Here is a tiny trained network, its code and every weight. The questions are about switching its units off for an input and a class, where a switched-off unit gives its printed mean instead of its output.

import numpy as np


def w(rows, s, z=0):
    codes = np.array(rows[::2]) - 128.0
    scale = np.full(codes.shape[1], s)
    scale[-1] = z or s
    return codes * scale


def f(y):
    return np.maximum(y, 0)


def log_softmax(a):
    a = a - a.max(-1, keepdims=True)
    return a - np.log(np.exp(a).sum(-1, keepdims=True))


def net(x, mask):
    res = np.array(x, float).reshape(1, 5) / 4 @ E
    y = f(res @ A[0][:, :-1].T + A[0][:, -1])
    res = res + np.where(mask, y, B[0][:, -1]) @ B[0][:, :-1]
    return log_softmax(res[-1] @ U[:, :-1].T + U[:, -1])


A, B = {}, {}
E = w([
[120,254,168,83],'x0',
[226,110,63,45],'x1',
[163,199,40,218],'x2',
[114,125,111,120],'x3',
[125,127,125,126],'x4',
],0.0092)
A[0] = w([
[53,144,156,172,104],'N1',
[85,86,196,207,106],'N2',
[81,151,56,139,199],'N3',
[140,64,220,85,101],'N4',
[143,73,101,140,154],'N5',
[76,142,122,131,252],'N6',
[114,11,73,180,122],'N7',
[172,178,101,180,91],'N8',
[169,213,2,253,139],'N9',
[140,27,94,188,48],'N10',
[210,131,121,68,125],'N11',
[213,93,105,85,121],'N12',
[230,93,82,92,100],'N13',
[158,242,168,77,95],'N14',
[189,148,89,47,142],'N15',
[166,172,65,206,126],'N16',
[176,135,82,58,102],'N17',
[94,174,146,121,72],'N18',
[158,112,105,96,135],'N19',
[110,133,187,44,135],'N20',
[126,45,200,74,64],'N21',
[57,110,196,209,94],'N22',
[126,185,109,113,133],'N23',
[75,237,102,47,61],'N24',
],0.0097,0.0025)
B[0] = w([
[41,154,83,149,177],'N1',
[112,187,93,170,187],'N2',
[166,126,147,99,167],'N3',
[97,102,74,52,196],'N4',
[159,105,172,205,171],'N5',
[151,125,93,210,164],'N6',
[216,127,192,172,207],'N7',
[140,107,80,58,177],'N8',
[96,58,118,24,254],'N9',
[254,130,208,171,190],'N10',
[89,163,76,196,191],'N11',
[77,195,55,186,197],'N12',
[107,182,88,163,209],'N13',
[167,118,214,174,201],'N14',
[103,179,91,181,202],'N15',
[92,23,100,29,199],'N16',
[63,213,116,157,190],'N17',
[171,167,130,161,155],'N18',
[104,101,96,166,166],'N19',
[101,49,169,58,189],'N20',
[98,108,131,45,199],'N21',
[56,167,68,158,196],'N22',
[169,110,211,111,164],'N23',
[210,131,220,177,192],'N24',
],0.0065,0.011)
U = w([
[76,158,60,192,83],'0',
[133,17,129,3,31],'1',
[240,85,211,167,253],'2',
],0.011,0.0021)

Each question gives the input, the list of numbers given to net, and the class t.
The units are the neurons (one row each of A and B). Each row of codes is followed by its name. A weight is (code - 128) times the scale printed after its matrix; where a second scale follows, it is the last column's (A, B and U).
mask holds one flag per neuron, in row order. A switched-off neuron (its flag False) gives its mean, the last column of its row in B, instead of its output. The means were averaged over made-up inputs and are rounded, as every weight is.
A unit's drop is (log p(t) with every unit on - log p(t) with that unit switched off) / (log p(t) with every unit on - log p(t) with every unit switched off).
The circuit of an input: a set's keep is (log p(t) with only the set's units on - log p(t) with every unit switched off) / (log p(t) with every unit on - log p(t) with every unit switched off). Starting from the 12 units with the biggest drops (on a tie, the unit counted first), units are removed one at a time, each time the one whose removal leaves the highest keep (on an exact tie, the one counted first), for as long as the keep stays at least 0.8.
units of the circuit, in order: the units of the circuit, biggest drop first
most important unit: the unit with the biggest drop
k most important neurons: the k neurons with the biggest drops, biggest first
drop of u: that unit's drop, to one decimal
input [-5,6,-2,-7,7], class 0: most important unit => N12
input [3,3,4,-5,5], class 1: units of the circuit, in order => (N9 N16)
input [7,-2,-6,-2,-1], class 2: 2 most important neurons => (N24 N9)
input [-7,7,3,-6,-7], class 0: 2 most important neurons => (N12 N13)
input [6,4,-5,-5,1], class 2: 4 most important neurons => (N9 N14 N24 N16)
input [6,5,5,-2,8], class 2: 4 most important neurons => (N24 N14 N23 N22)
input [-3,6,7,-8,6], class 1: 3 most important neurons => (N9 N16 N8)
input [6,-1,7,-5,-5], class 1: units of the circuit, in order => (N9 N16)
input [-7,6,1,7,2], class 2: 4 most important neurons => (N10 N7 N22 N5)
input [-8,8,-7,-8,-8], class 0: 3 most important neurons => (N12 N13 N11)
input [-8,5,0,-3,5], class 2: 2 most important neurons => (N10 N7)
input [-1,-5,8,-4,-1], class 1: 2 most important neurons => (N9 N16)
input [-5,5,-5,8,-3], class 0: 2 most important neurons => (N12 N9)
input [-5,4,7,-1,8], class 1: units of the circuit, in order => (N9)
input [7,4,3,4,8], class 2: 2 most important neurons => (N24 N14)
input [5,5,7,0,-8], class 1: drop of N9 => 0.7
input [6,8,-6,-8,-6], class 0: drop of N12 => 0.1
input [-6,-1,7,-1,-5], class 1: drop of N16 => 0.3
input [-7,-2,1,-1,7], class 2: drop of N18 => 0.0
